Below is a small trained network, with its code and all its weights. Each question gives an input and a class and asks what happens when units are switched off, that is, made to give their printed mean instead of their output.

import numpy as np


def w(rows, s, z=0):
    codes = np.array(rows[::2]) - 128.0
    scale = np.full(codes.shape[1], s)
    scale[-1] = z or s
    return codes * scale


def f(y):
    return np.maximum(y, 0)


def log_softmax(a):
    a = a - a.max(-1, keepdims=True)
    return a - np.log(np.exp(a).sum(-1, keepdims=True))


def net(x, mask):
    res = np.array(x, float).reshape(1, 6) / 4 @ E
    y = f(res @ A[0][:, :-1].T + A[0][:, -1])
    res = res + np.where(mask, y, B[0][:, -1]) @ B[0][:, :-1]
    return log_softmax(res[-1] @ U[:, :-1].T + U[:, -1])


A, B = {}, {}
E = w([
[140,135,108,224,73,247],'x0',
[12,176,115,136,86,94],'x1',
[187,225,51,139,163,111],'x2',
[111,122,114,130,147,145],'x3',
[112,122,111,126,144,145],'x4',
[135,131,134,126,120,122],'x5',
],0.014)
A[0] = w([
[133,140,133,156,107,174,125],'N0',
[112,135,162,161,184,130,22],'N1',
[114,124,172,118,134,148,20],'N2',
[186,112,148,127,165,147,41],'N3',
[160,231,101,126,153,136,59],'N4',
[212,79,122,111,176,155,85],'N5',
[45,150,92,142,66,91,33],'N6',
[131,114,150,162,105,98,21],'N7',
[125,125,138,211,126,154,107],'N8',
[143,145,106,188,60,168,132],'N9',
[156,203,82,163,167,101,101],'N10',
[197,128,104,100,143,147,56],'N11',
[161,199,88,143,142,101,63],'N12',
[29,210,87,141,75,97,49],'N13',
[109,132,129,129,153,161,60],'N14',
[96,110,102,111,177,94,50],'N15',
[113,127,141,77,205,47,129],'N16',
[177,238,75,134,173,122,88],'N17',
[156,175,128,178,148,92,35],'N18',
[218,46,116,129,161,140,54],'N19',
[160,115,141,117,144,146,3],'N20',
[72,2,216,130,85,134,63],'N21',
[125,47,157,141,117,118,35],'N22',
[157,140,110,174,85,200,142],'N23',
[108,121,138,76,166,68,108],'N24',
[111,149,130,178,111,171,140],'N25',
[131,147,113,131,59,200,137],'N26',
[135,109,137,87,200,77,120],'N27',
],0.013,0.0043)
B[0] = w([
[172,117,92,100,125,82,174],'N0',
[112,131,126,113,104,125,129],'N1',
[113,132,122,123,140,151,142],'N2',
[107,172,138,224,136,132,177],'N3',
[102,99,138,75,165,183,209],'N4',
[70,198,164,222,116,103,212],'N5',
[92,213,182,189,132,90,195],'N6',
[142,137,129,122,145,135,133],'N7',
[153,80,86,102,126,83,179],'N8',
[175,70,85,110,79,89,202],'N9',
[86,69,190,45,140,185,215],'N10',
[74,148,161,164,116,125,181],'N11',
[155,132,134,109,116,190,201],'N12',
[67,220,182,228,140,102,223],'N13',
[135,108,131,137,121,130,137],'N14',
[145,111,104,130,115,92,173],'N15',
[207,64,77,117,78,61,251],'N16',
[101,94,142,73,176,248,243],'N17',
[123,133,109,120,138,159,168],'N18',
[54,195,195,216,129,75,213],'N19',
[108,156,139,148,79,136,148],'N20',
[73,96,139,30,194,254,244],'N21',
[107,119,136,112,162,189,175],'N22',
[189,97,75,119,113,36,214],'N23',
[175,79,88,137,113,91,220],'N24',
[178,138,111,102,123,70,182],'N25',
[168,126,106,104,101,83,192],'N26',
[187,111,92,112,91,56,219],'N27',
],0.0092,0.017)
U = w([
[197,60,80,117,126,72,253],'0',
[104,77,167,75,161,254,3],'1',
[87,174,203,228,141,110,132],'2',
],0.012,0.00048)

Each question gives the input, the list of numbers given to net, and the class t.
The units are the neurons (one row each of A and B). Each row of codes is followed by its name. A weight is (code - 128) times the scale printed after its matrix; where a second scale follows, it is the last column's (A, B and U).
mask holds one flag per neuron, in row order. A switched-off neuron (its flag False) gives its mean, the last column of its row in B, instead of its output. The means were averaged over made-up inputs and are rounded, as every weight is.
A unit's drop is (log p(t) with every unit on - log p(t) with that unit switched off) / (log p(t) with every unit on - log p(t) with every unit switched off).
The circuit of an input: a set's keep is (log p(t) with only the set's units on - log p(t) with every unit switched off) / (log p(t) with every unit on - log p(t) with every unit switched off). Starting from the 12 units with the biggest drops (on a tie, the unit counted first), units are removed one at a time, each time the one whose removal leaves the highest keep (on an exact tie, the one counted first), for as long as the keep stays at least 0.8.
units of the circuit, in order: the units of the circuit, biggest drop first
unit that matters most: the unit with the biggest drop
k most important neurons: the k neurons with the biggest drops, biggest first
drop when u is switched off: that unit's drop, to one decimal
input [-5,-6,1,6,-3,1], class 2: units of the circuit, in order	[N19]
input [5,-6,2,-8,4,-4], class 2: 3 most important neurons	[N19; N5; N16]
input [-3,4,4,-5,1,-4], class 1: 3 most important neurons	[N19; N5; N17]
input [7,-7,-1,-5,2,6], class 0: 4 most important neurons	[N23; N9; N13; N8]
input [-7,6,-8,-5,-4,-2], class 1: 2 most important neurons	[N21; N23]
input [5,-6,1,5,-6,-1], class 2: 4 most important neurons	[N19; N5; N16; N3]
input [-6,7,0,3,-1,-8], class 2: 4 most important neurons	[N13; N6; N23; N9]
input [-7,-4,-8,-5,-4,8], class 1: 4 most important neurons	[N21; N22; N23; N9]
input [3,3,0,2,-1,7], class 0: 3 most important neurons	[N19; N5; N9]
input [-7,2,8,8,5,8], class 1: 3 most important neurons	[N17; N10; N4]
input [6,3,6,-2,6,-8], class 0: 4 most important neurons	[N23; N21; N9; N25]
input [-6,8,3,8,7,6], class 2: 2 most important neurons	[N13; N6]
input [4,-8,-6,-2,-2,-4], class 2: 2 most important neurons	[N19; N5]
input [5,-8,7,5,5,-3], class 2: units of the circuit, in order	[N5]
input [7,7,-2,4,-6,7], class 0: 2 most important neurons	[N9; N23]
input [7,7,6,8,0,8], class 0: 3 most important neurons	[N9; N23; N19]
input [2,-3,1,6,6,4], class 2: 3 most important neurons	[N16; N27; N24]
input [2,-6,7,-4,7,-2], class 1: drop when N17 is switched off	1.1
input [-5,-3,8,-3,8,-2], class 1: drop when N17 is switched off	0.2
input [1,-7,1,-2,2,0], class 2: drop when N8 is switched off	0.0
input [7,1,6,0,7,-1], class 0: unit that matters most	N23
input [-5,0,7,-8,-5,-6], class 1: drop when N17 is switched off	0.5
